Here is a tiny trained network, its code and every weight. The questions are about switching its units off for an input and a target symbol, where a switched-off unit gives its printed mean instead of its output.

import numpy as np


def w(rows, s, z=0):
    codes = np.array(rows[::2]) - 128.0
    scale = np.full(codes.shape[1], s)
    scale[-1] = z or s
    return codes * scale


def f(y):
    return y / 2 * (1 + np.tanh(0.7978845608 * (y + 0.044715 * y**3)))


def softmax(a):
    e = np.exp(a - a.max(-1, keepdims=True))
    return e / e.sum(-1, keepdims=True)


def log_softmax(a):
    a = a - a.max(-1, keepdims=True)
    return a - np.log(np.exp(a).sum(-1, keepdims=True))


def net(x, mask):
    ids = ['αβγδεζηθμξπτφψω'.index(c) for c in x.split()]
    T = len(ids)
    res = E[ids] + P[:T]
    u = 0
    for l in range(2):
        r = res
        for j in range(3):
            rows = slice(3 * j, 3 * j + 3)
            q, k, v = (r @ M[l][rows].T for M in (Q, K, V))
            z = softmax(np.where(np.tri(T) > 0, q @ k.T / 3**0.5, -1e9)) @ v
            o = O[l][rows]
            res = res + np.where(mask[u + j], z, o[:, -1]) @ o[:, :-1]
        u += 3
        y = f(res @ A[l][:, :-1].T + A[l][:, -1])
        res = res + np.where(mask[u : u + 12], y, B[l][:, -1]) @ B[l][:, :-1]
        u += 12
    return log_softmax(res[-1] @ U[:, :-1].T + U[:, -1])


Q, K, V, O, A, B = {}, {}, {}, {}, {}, {}
E = w([
[73,122,142,147,176],'α',
[252,81,151,117,100],'β',
[88,146,210,143,98],'γ',
[143,126,111,32,102],'δ',
[68,158,136,105,105],'ε',
[129,159,85,4,125],'ζ',
[152,115,145,90,85],'η',
[71,195,162,139,110],'θ',
[149,87,95,158,136],'μ',
[102,118,209,202,91],'ξ',
[178,143,132,218,164],'π',
[232,227,152,66,216],'τ',
[169,91,238,125,147],'φ',
[140,235,172,215,106],'ψ',
[250,194,236,151,89],'ω',
],0.016)
P = w([
[124,113,107,52,123],'0',
[128,101,103,169,103],'1',
[254,204,72,65,148],'2',
[104,105,126,176,121],'3',
[233,207,95,75,174],'4',
[94,104,149,178,137],'5',
[218,212,119,88,178],'6',
[81,105,168,183,148],'7',
[211,218,139,100,190],'8',
[68,102,190,180,163],'9',
[194,211,139,106,196],'10',
[76,99,171,184,150],'11',
],0.0081)
Q[0] = w([
[138,159,141,142,138],'L0H1',
[117,109,93,174,90],'L0H1',
[164,171,144,140,94],'L0H1',
[131,123,98,174,139],'L0H2',
[129,148,134,106,146],'L0H2',
[92,164,140,124,140],'L0H2',
[121,142,108,75,124],'L0H3',
[168,165,114,153,152],'L0H3',
[61,8,79,121,68],'L0H3',
],0.017)
K[0] = w([
[106,77,188,210,46],'L0H1',
[140,160,82,125,88],'L0H1',
[86,129,161,209,155],'L0H1',
[88,82,136,57,66],'L0H2',
[90,196,105,185,132],'L0H2',
[43,147,107,141,192],'L0H2',
[135,134,157,70,91],'L0H3',
[156,127,182,167,208],'L0H3',
[131,71,11,85,56],'L0H3',
],0.011)
V[0] = w([
[133,141,144,81,87],'L0H1',
[153,84,138,170,76],'L0H1',
[55,102,122,144,93],'L0H1',
[111,124,114,11,125],'L0H2',
[128,157,100,121,107],'L0H2',
[129,119,100,83,92],'L0H2',
[131,106,101,180,212],'L0H3',
[136,233,65,221,1],'L0H3',
[113,123,41,147,115],'L0H3',
],0.0068)
O[0] = w([
[53,166,113,188,139,138],'L0H1',
[129,127,179,161,127,160],'L0H1',
[128,131,143,114,188,104],'L0H1',
[73,109,188,99,180,98],'L0H2',
[161,146,185,81,91,130],'L0H2',
[163,98,157,118,236,99],'L0H2',
[163,125,132,182,203,98],'L0H3',
[139,170,80,244,3,191],'L0H3',
[112,73,63,178,117,2],'L0H3',
],0.0053,0.0036)
A[0] = w([
[59,125,90,97,85,135],'L0N1',
[97,86,159,231,104,23],'L0N2',
[90,121,159,89,56,157],'L0N3',
[119,134,59,46,181,2],'L0N4',
[4,138,111,146,143,75],'L0N5',
[107,185,76,83,139,129],'L0N6',
[84,104,55,217,236,116],'L0N7',
[67,18,100,229,144,66],'L0N8',
[38,186,125,198,124,145],'L0N9',
[167,145,87,78,162,163],'L0N10',
[134,151,139,183,79,106],'L0N11',
[213,129,110,78,160,97],'L0N12',
],0.011,0.0065)
B[0] = w([
[131,133,129,65,51,153],'L0N1',
[98,118,190,63,180,179],'L0N2',
[98,82,113,174,126,207],'L0N3',
[170,93,92,142,147,156],'L0N4',
[151,152,105,199,99,152],'L0N5',
[191,172,133,123,96,175],'L0N6',
[199,70,112,95,129,163],'L0N7',
[72,138,78,11,150,156],'L0N8',
[165,114,74,175,145,254],'L0N9',
[104,145,139,126,174,213],'L0N10',
[123,137,145,128,186,226],'L0N11',
[87,140,123,164,123,227],'L0N12',
],0.012,0.0054)
Q[1] = w([
[66,31,78,172,100],'L1H1',
[104,100,119,107,167],'L1H1',
[128,37,105,121,110],'L1H1',
[101,68,167,59,107],'L1H2',
[157,168,166,186,62],'L1H2',
[251,208,146,136,128],'L1H2',
[90,56,116,112,178],'L1H3',
[153,157,178,163,109],'L1H3',
[67,122,101,93,110],'L1H3',
],0.011)
K[1] = w([
[108,105,55,130,112],'L1H1',
[86,85,126,46,144],'L1H1',
[135,75,63,99,97],'L1H1',
[120,114,108,223,130],'L1H2',
[151,171,85,49,194],'L1H2',
[87,177,211,55,152],'L1H2',
[93,100,85,108,122],'L1H3',
[191,95,254,119,83],'L1H3',
[80,140,104,67,50],'L1H3',
],0.0083)
V[1] = w([
[90,88,91,124,81],'L1H1',
[161,77,3,84,90],'L1H1',
[142,255,57,149,205],'L1H1',
[120,112,172,134,96],'L1H2',
[99,92,142,115,116],'L1H2',
[168,102,111,174,119],'L1H2',
[55,99,95,129,197],'L1H3',
[33,159,101,178,105],'L1H3',
[72,65,55,183,138],'L1H3',
],0.0069)
O[1] = w([
[67,159,62,106,39,41],'L1H1',
[78,67,52,142,91,35],'L1H1',
[217,174,4,99,184,254],'L1H1',
[144,154,184,86,146,98],'L1H2',
[97,129,116,157,136,97],'L1H2',
[90,49,255,87,27,113],'L1H2',
[98,51,15,109,124,103],'L1H3',
[56,189,45,172,191,87],'L1H3',
[47,84,42,168,167,71],'L1H3',
],0.005,0.008)
A[1] = w([
[77,76,165,155,38,159],'L1N1',
[127,40,164,217,185,169],'L1N2',
[124,231,143,186,147,180],'L1N3',
[206,121,137,254,112,137],'L1N4',
[150,181,141,136,240,166],'L1N5',
[14,84,155,140,162,37],'L1N6',
[124,76,159,32,126,254],'L1N7',
[136,30,158,173,137,205],'L1N8',
[85,130,151,244,114,100],'L1N9',
[143,168,115,185,139,159],'L1N10',
[154,131,104,174,142,55],'L1N11',
[180,83,149,168,93,128],'L1N12',
],0.0097,0.0074)
B[1] = w([
[78,197,168,192,162,149],'L1N1',
[205,163,159,102,226,170],'L1N2',
[122,78,135,147,119,225],'L1N3',
[136,179,59,58,95,209],'L1N4',
[65,67,144,135,73,250],'L1N5',
[176,111,190,84,41,138],'L1N6',
[64,180,86,75,193,169],'L1N7',
[150,79,121,254,142,161],'L1N8',
[203,36,134,46,36,147],'L1N9',
[128,108,138,142,76,183],'L1N10',
[159,135,178,2,100,144],'L1N11',
[110,242,94,134,103,145],'L1N12',
],0.0081,0.022)
U = w([
[112,90,49,189,147,254],'α',
[140,210,216,70,76,42],'β',
[171,103,63,80,72,99],'γ',
[28,199,127,99,127,208],'δ',
[77,136,76,187,61,193],'ε',
[177,2,161,6,123,30],'ζ',
[52,183,121,235,127,211],'η',
[227,237,76,171,178,185],'θ',
[149,232,177,166,231,77],'μ',
[43,84,89,62,131,117],'ξ',
[202,49,152,239,122,156],'π',
[183,109,105,103,234,40],'τ',
[32,13,184,155,56,95],'φ',
[84,92,225,38,162,140],'ψ',
[122,217,110,3,168,125],'ω',
],0.0067,0.0063)

Each question gives the input, a string of symbols that net reads in full, and the target symbol t.
The units are the heads (3 rows each of Q, K, V and O) and the neurons (one row each of A and B). Each row of codes is followed by its name. A weight is (code - 128) times the scale printed after its matrix; where a second scale follows, it is the last column's (O, A, B and U).
mask holds one flag per unit, layer by layer, with each layer's heads first. A switched-off unit (its flag False) gives its mean, the last column of its rows in O or B, instead of its output. The means were averaged over made-up inputs and are rounded, as every weight is.
A unit's drop is (log p(t) with every unit on - log p(t) with that unit switched off) / (log p(t) with every unit on - log p(t) with every unit switched off).
The circuit of an input: a set's keep is (log p(t) with only the set's units on - log p(t) with every unit switched off) / (log p(t) with every unit on - log p(t) with every unit switched off). Starting from the 12 units with the biggest drops (on a tie, the unit counted first), units are removed one at a time, each time the one whose removal leaves the highest keep (on an exact tie, the one counted first), for as long as the keep stays at least 0.8.
units of the circuit, in order: the units of the circuit, biggest drop first
most important unit: the unit with the biggest drop
k most important neurons: the k neurons with the biggest drops, biggest first
top k neurons in layer l: the k neurons of layer l with the biggest drops, biggest first
heads that matter: for each layer, one digit per head in row order, 1 if its drop is at least 0.15 and else 0, layers parted by /
input η δ α α ζ φ ε, target ψ: heads that matter	001 / 100
input θ α β ω μ ψ γ α γ β μ ζ, target ω: units of the circuit, in order	(L1N5 L0N1 L1N7)
input ω θ η ω γ, target β: top neuron in layer 0	(L0N12)
input ξ γ δ ω δ τ ω, target β: units of the circuit, in order	(L1H3 L0N9)
input φ ω γ ξ η ζ μ β φ η δ, target ψ: units of the circuit, in order	(L1H1 L0H3 L1N4)
input ω β γ π η φ α, target ψ: units of the circuit, in order	(L0H3 L0N9 L1H1)
input φ θ α ζ φ α η, target ψ: units of the circuit, in order	(L0H3 L1H1 L0N9)
input η π ζ, target θ: 2 most important neurons	(L1N5 L0N6)
input α φ β, target ψ: units of the circuit, in order	(L0H3 L0N10 L0N9 L1H1)
input γ φ ε μ β θ, target γ: top 2 neurons in layer 0	(L0N9 L0N5)
input μ β η η τ, target ζ: units of the circuit, in order	(L1N5 L0H3 L1H3)
input γ ξ γ α δ α β ε τ ψ, target ζ: 3 most important neurons	(L1N5 L1N11 L0N9)
input φ α ζ γ ξ φ γ, target ψ: units of the circuit, in order	(L0H3 L1H1)
input θ τ τ ε, target ε: heads that matter	000 / 100
input δ ε τ δ ω μ θ, target β: units of the circuit, in order	(L1H3)
input π ω τ ζ ε θ θ δ α ζ, target ω: top 4 neurons in layer 0	(L0N6 L0N1 L0N9 L0N12)
input γ ε β η δ γ δ α ω ω ψ, target β: heads that matter	000 / 101
input ζ π ζ δ τ η ε β β φ φ, target ψ: heads that matter	001 / 000
input γ ξ γ γ φ β β π γ ζ φ γ, target π: 2 most important neurons	(L1N8 L1N9)
input ζ ε α φ ψ, target γ: most important unit	L1N4
input ζ μ β ε γ ψ θ ε ζ τ ζ π, target τ: heads that matter	000 / 000
input α γ φ θ φ ξ, target ψ: heads that matter	000 / 000
input γ γ τ, target ζ: 2 most important neurons	(L1N5 L0N6)
input ε τ α μ, target ξ: heads that matter	001 / 100
input η τ π ζ ψ ε, target ε: top 4 neurons in layer 0	(L0N3 L0N5 L0N1 L0N11)
input β μ β γ γ ζ β η β δ, target δ: 2 most important neurons	(L0N9 L1N7)
input ξ ε γ β ψ α π, target γ: most important unit	L1N5
input ζ τ ζ η θ ψ θ, target γ: heads that matter	001 / 000
input ε α ζ π γ β β β φ, target ψ: top 2 neurons in layer 0	(L0N9 L0N3)
input π ω ε, target β: heads that matter	000 / 101
